Below is a small trained network, with its code and all its weights. Each question gives an input and a class and asks what happens when units are switched off, that is, made to give their printed mean instead of their output.

import numpy as np


def w(rows, s, z=0):
    codes = np.array(rows[::2]) - 128.0
    scale = np.full(codes.shape[1], s)
    scale[-1] = z or s
    return codes * scale


def norm(h):
    return h / np.sqrt((h * h).mean(-1, keepdims=True) + 1e-5)


def f(y):
    return y / 2 * (1 + np.tanh(0.7978845608 * (y + 0.044715 * y**3)))


def log_softmax(a):
    a = a - a.max(-1, keepdims=True)
    return a - np.log(np.exp(a).sum(-1, keepdims=True))


def net(x, mask):
    res = np.array(x, float).reshape(1, 3) / 4 @ E
    u = 0
    for l in range(2):
        y = f(norm(res) @ A[l][:, :-1].T + A[l][:, -1])
        res = res + np.where(mask[u : u + 15], y, B[l][:, -1]) @ B[l][:, :-1]
        u += 15
    return log_softmax(norm(res)[-1] @ U[:, :-1].T + U[:, -1])


A, B = {}, {}
E = w([
[8,206,167,189,200,115,131],'x0',
[111,25,74,189,180,5,169],'x1',
[120,170,8,216,68,162,107],'x2',
],0.0018)
A[0] = w([
[112,136,160,121,86,152,82,91],'0.n0',
[91,153,133,136,129,132,188,84],'0.n1',
[137,124,143,151,124,147,171,126],'0.n2',
[115,104,158,153,99,132,111,128],'0.n3',
[74,71,130,134,85,91,102,95],'0.n4',
[95,144,108,85,97,94,125,2],'0.n5',
[139,133,141,90,166,98,68,79],'0.n6',
[150,105,112,110,100,155,193,89],'0.n7',
[85,191,40,2,118,75,193,108],'0.n8',
[105,103,145,138,100,134,113,126],'0.n9',
[142,145,114,120,146,128,149,127],'0.n10',
[144,150,83,136,147,127,97,79],'0.n11',
[100,115,137,120,95,108,89,124],'0.n12',
[79,105,140,115,73,111,101,124],'0.n13',
[141,137,111,119,158,130,117,128],'0.n14',
],0.0064,0.0045)
B[0] = w([
[169,147,85,132,201,104,176,139],'0.n0',
[161,96,134,125,132,122,24,113],'0.n1',
[122,123,123,122,132,135,125,125],'0.n2',
[126,125,126,125,133,133,129,128],'0.n3',
[179,190,107,105,181,159,160,137],'0.n4',
[195,65,178,255,196,229,145,4],'0.n5',
[97,86,124,178,64,181,181,99],'0.n6',
[106,134,149,158,160,113,26,120],'0.n7',
[130,120,131,136,128,134,120,96],'0.n8',
[127,125,126,126,133,132,129,124],'0.n9',
[128,128,128,129,126,127,127,126],'0.n10',
[103,67,187,137,92,164,190,97],'0.n11',
[129,127,129,129,131,129,130,121],'0.n12',
[127,124,127,127,135,134,128,121],'0.n13',
[132,133,131,132,123,122,130,128],'0.n14',
],0.0077,0.0013)
A[1] = w([
[195,179,168,141,151,242,144,83],'1.n0',
[139,129,145,139,129,134,95,112],'1.n1',
[191,76,113,126,113,155,116,55],'1.n2',
[77,137,190,231,198,155,83,71],'1.n3',
[117,90,130,160,122,107,135,113],'1.n4',
[151,111,128,131,122,139,138,95],'1.n5',
[138,44,254,137,142,167,193,41],'1.n6',
[130,93,165,90,173,147,148,85],'1.n7',
[148,142,127,132,131,118,142,102],'1.n8',
[137,123,133,134,145,108,124,113],'1.n9',
[127,106,80,242,80,203,155,70],'1.n10',
[118,121,71,153,137,168,101,119],'1.n11',
[237,40,143,163,112,166,67,9],'1.n12',
[98,141,141,148,153,147,141,114],'1.n13',
[176,63,97,210,209,104,182,60],'1.n14',
],0.0071,0.0014)
B[1] = w([
[190,157,93,91,252,112,175,177],'1.n0',
[102,122,53,123,115,84,190,31],'1.n1',
[93,160,95,166,136,99,54,84],'1.n2',
[106,102,68,113,74,106,7,152],'1.n3',
[157,211,153,55,119,194,127,89],'1.n4',
[1,179,122,71,151,76,133,1],'1.n5',
[114,143,207,172,43,101,191,181],'1.n6',
[140,169,135,199,93,96,123,163],'1.n7',
[103,103,167,118,154,117,110,126],'1.n8',
[143,184,126,107,60,228,106,131],'1.n9',
[121,141,233,174,54,75,184,225],'1.n10',
[146,128,230,104,131,93,143,192],'1.n11',
[98,112,82,108,80,97,9,141],'1.n12',
[211,88,87,82,81,73,104,92],'1.n13',
[196,188,106,75,237,146,163,215],'1.n14',
],0.0088,0.00064)
U = w([
[196,188,90,77,238,128,163,188],'0',
[98,116,73,119,82,93,11,202],'1',
[124,147,217,175,55,89,190,187],'2',
[82,44,97,119,124,199,168,118],'3',
[143,116,130,194,151,156,114,1],'4',
[134,125,130,185,146,163,115,36],'5',
],0.011,0.0043)

Each question gives the input, the list of numbers given to net, and the class t.
The units are the neurons (one row each of A and B). Each row of codes is followed by its name. A weight is (code - 128) times the scale printed after its matrix; where a second scale follows, it is the last column's (A, B and U).
mask holds one flag per neuron, layer by layer. A switched-off neuron (its flag False) gives its mean, the last column of its row in B, instead of its output. The means were averaged over made-up inputs and are rounded, as every weight is.
A unit's drop is (log p(t) with every unit on - log p(t) with that unit switched off) / (log p(t) with every unit on - log p(t) with every unit switched off).
The circuit of an input: a set's keep is (log p(t) with only the set's units on - log p(t) with every unit switched off) / (log p(t) with every unit on - log p(t) with every unit switched off). Starting from the 12 units with the biggest drops (on a tie, the unit counted first), units are removed one at a time, each time the one whose removal leaves the highest keep (on an exact tie, the one counted first), for as long as the keep stays at least 0.8.
units of the circuit, in order: the units of the circuit, biggest drop first
unit that matters most: the unit with the biggest drop
top k neurons: the k neurons with the biggest drops, biggest first
k most important neurons of layer l: the k neurons of layer l with the biggest drops, biggest first
drop when u is switched off: that unit's drop, to one decimal
input [1,-3,-3], class 3: unit that matters most -> 0.n4
input [8,8,-1], class 0: top 4 neurons -> [1.n14 0.n7 0.n4 1.n4]
input [-4,-3,0], class 1: top 2 neurons -> [0.n4 1.n0]
input [2,2,2], class 3: 4 most important neurons of layer 1 -> [1.n14 1.n10 1.n3 1.n7]
input [4,-6,7], class 2: top 2 neurons -> [0.n4 1.n10]
input [5,5,3], class 0: top 2 neurons -> [0.n7 0.n4]
input [4,7,7], class 0: top 2 neurons -> [1.n14 0.n6]
input [7,-1,6], class 1: 2 most important neurons of layer 0 -> [0.n6 0.n1]
input [-2,-5,-7], class 2: top 3 neurons -> [0.n4 1.n6 0.n6]
input [6,-4,7], class 2: 2 most important neurons of layer 1 -> [1.n10 1.n11]
input [-8,7,-5], class 1: 3 most important neurons of layer 1 -> [1.n12 1.n2 1.n0]
input [-7,7,7], class 0: top 2 neurons -> [1.n14 0.n1]
input [-4,-3,-3], class 1: top 3 neurons -> [0.n4 1.n0 1.n6]
input [-3,1,-5], class 2: unit that matters most -> 0.n1
input [-7,2,8], class 2: top 2 neurons -> [1.n10 0.n1]
input [-6,-7,5], class 0: top 2 neurons -> [1.n0 0.n1]
input [-4,-2,5], class 2: top 2 neurons -> [0.n1 1.n11]
input [-6,-2,7], class 2: top 4 neurons -> [1.n10 0.n1 1.n11 0.n11]
input [5,-4,5], class 1: 3 most important neurons of layer 1 -> [1.n10 1.n3 1.n13]
input [-5,2,-7], class 2: units of the circuit, in order -> [1.n6]
input [3,-3,3], class 3: top 3 neurons -> [0.n4 1.n10 0.n7]
input [1,-1,3], class 3: top 2 neurons -> [0.n6 1.n10]
input [-1,-2,2], class 3: top 2 neurons -> [1.n10 0.n4]
input [7,3,0], class 1: drop when 1.n11 is switched off -> 0.0
input [4,-6,5], class 0: drop when 0.n6 is switched off -> 0.1
input [2,4,7], class 2: drop when 1.n10 is switched off -> 0.1
input [1,2,2], class 3: drop when 1.n10 is switched off -> 0.2
